[-0.8, 0.4, -0.6, 1.2, -1.3, -0.1] Out: 1.2, 0.4
[-131.150, 6.444, 113.904, 150.085, 60.441] Out: 150.085, 113.904
[-157.028, 140.888, -10.381, -79.549] Out: 140.888, -10.381
[-24.48, 22.71, -110.40, 25.78, 119.61, 51.92] Out: 119.61, 51.92
[9.731, 1.420, -11.313, -1.857, -9.586] Out: 9.731, 1.420
[-13.7, 0.9, 4.3, 8.8, 9.9, -2.0] Out: 9.9, 8.8
---
[-170.462  158.144  -33.807   -9.369] out 158.144
[  1.43  16.93  -0.37  -4.35 -10.64  -0.04] out -4.35
[-0.13  0.11  0.09 -0.14 -0.01 -0.17] out -0.14
[ 5.11 -7.39 -9.23 17.91] out -7.39
[-102.72   60.33  131.82  177.32] out 60.33
[ -3.4 -10.8  -4.0  12.2  -3.8] out -4.0
[  17.82 -140.83    8.83   97.55  -20.65] out 8.83
[ 123.8  155.4   18.9 -131.4  -52.8] out 18.9
---
array([ 24,   7, -47, -10,  -6,   4,  83]): 24

array([[ 29, -74,  28,  50,   5],
       [-51, -75,  13, -10, -12],
       [-60,  56,  -6, -37,  39]]): 29

array([  3,  28,  -5, -39,  74, -18]): 3

array([[  4,  18,  31, -13, -88, -10,  49],
       [-13,  14,  -4, -10,  -6,  24,  -1],
       [  5,   3,  -1,  -8,  -7,  -3,   1]]): 4

array([ 51,  56, -45, -37,  86, -62]): 51

array([[ 30,  74,  42,  32, -35,  61, -13],
       [ 23,  63,  42,  27, -47,  58, -17]]): 30

array([-15,  72,  20, -30,   3, -26, -59]): -15

array([-43,  73,  66, -18]): -43
---
47	-766	-485	718	11	175 Answer: 175
4865	2954	5634	8094	2321	2489	3935 Answer: 3935
-717	898	767	864	-249	52 Answer: 52
13	74	78	56 Answer: 56
29	40	51	64	7	28	94 Answer: 94
38	-44	-4	35 Answer: 35
---
[[  4 -59 -30 -66]
 [ 53 -67  84 -62]
 [-60 -30 -78 -33]] yields -78

[[-31  22  31  84 -13 -52]
 [-13  -9 -46  28 -12 -15]
 [-23  -5   7 -37  44   3]] yields 44

[[-10 -63  22   1   7 -57]
 [-26   3  21  62 -50  54]
 [-33  45  41 -16  -6  48]] yields -6

[[ 53  39  -2  15 -70  15  44]
 [-15 -45  15 -26 -32  28  -4]
 [-48 -41  67 -52 -18  -5 -16]] yields -5

[[ 49 -49  39  21]
 [-25  65  24   4]
 [ 68   6  83  25]] yields 83

[[-50 -20 -69  34 -71  -7]
 [-43 -33 -33 -59 -35  40]
 [-33  -4 -49 -67 -56  30]] yields -56
---
[[-19  -5 -74  14  58  15 -11]
 [  0  -6  16 -12  20   9 -11]
 [-14  -6  32   3 -25  -4  21]] Answer: 32

[[-28  26 -11  21]
 [-42 -16 -53 -19]
 [ -7 -65 -29  37]] Answer: -29

[[-70 -30 -30  18  24]
 [-43 -13 -23   2 -25]
 [ -9 -48  -6 -31  15]] Answer: -6

[[-36 -16  18  60  11]
 [-39  -2  -8  67 -30]
 [-32   0   2  60 -14]] Answer: 2

[[-43  25   3  -3   3 -21]
 [-42  66  24 -19 -31  -8]
 [ 16 -24   3   4 -15  -8]] Answer: 3

[[ -6 -65  10  25  29]
 [  7  55 -11 -80 -20]
 [ 56 -29   7  65  -9]] Answer: 7

[[ -6 -71  -9 -23 -69  58]
 [-47  39   2  24 -12 -11]
 [ 22 -77 -16 -26 -64  39]] Answer: -16

[[ 48 -26  48  16 -27  16  54]
 [ 12 -22 -72 -89  25 -38   1]
 [-50  39  20  86 -17  28  39]] Answer: 20

[[ -3  22 -18   8 -77]
 [ 26   9 -21  28  20]
 [-23   6 -33  15  24]] Answer: -33
---
 71   15   12  -19   32   14
 16  -24  -21   -2   19   23
value -2

 83    5  -77   19
 -5   12   30  -43
value 12

-78  -68   44   -8   58
-26  -31  -56  -70  -31
value -56

-54  -36   19   -7  -69   41   -2
  2  -75    4   16  -13   13   -6
value -13

-76  -49  -33  -12
 29  -43   14   36
value -43

 57   63  -32    0  -16   13   -7
 16    4  -68  -47   18   20   -7
value 18
---
array([[584, 310, 318, 376],
       [528, 418, 642, 426],
       [759, 208, 431, 262]]): 310

array([[ 30,  43, -25,  44,  31],
       [ 30,  43,  -6,  32,  31],
       [ 30, -14,  -7,  32,  31]]): 43

array([[9674, 7398, 1735, 5106, 7956, 9350, 3686],
       [7300, 5110, 3434, 3637, 8275, 8628, 5673],
       [4631, 4229, 6699, 4498, 6745, 6082, 7376]]): 7398

array([[19, 50, 15,  7, 44, 21],
       [46, 44, 34, 34, 29, 13],
       [13, 28, 11, 23, 37, 82]]): 50

array([[-11, -26,  -5,   7, -22,   7],
       [-14,  26, -12, -21, -16, -34],
       [-13, -20, -27, -23, -11, -36]]): -26

array([[6, 2, 0, 3, 6, 4],
       [7, 2, 7, 3, 2, 5],
       [5, 3, 8, 3, 1, 5]]): 2
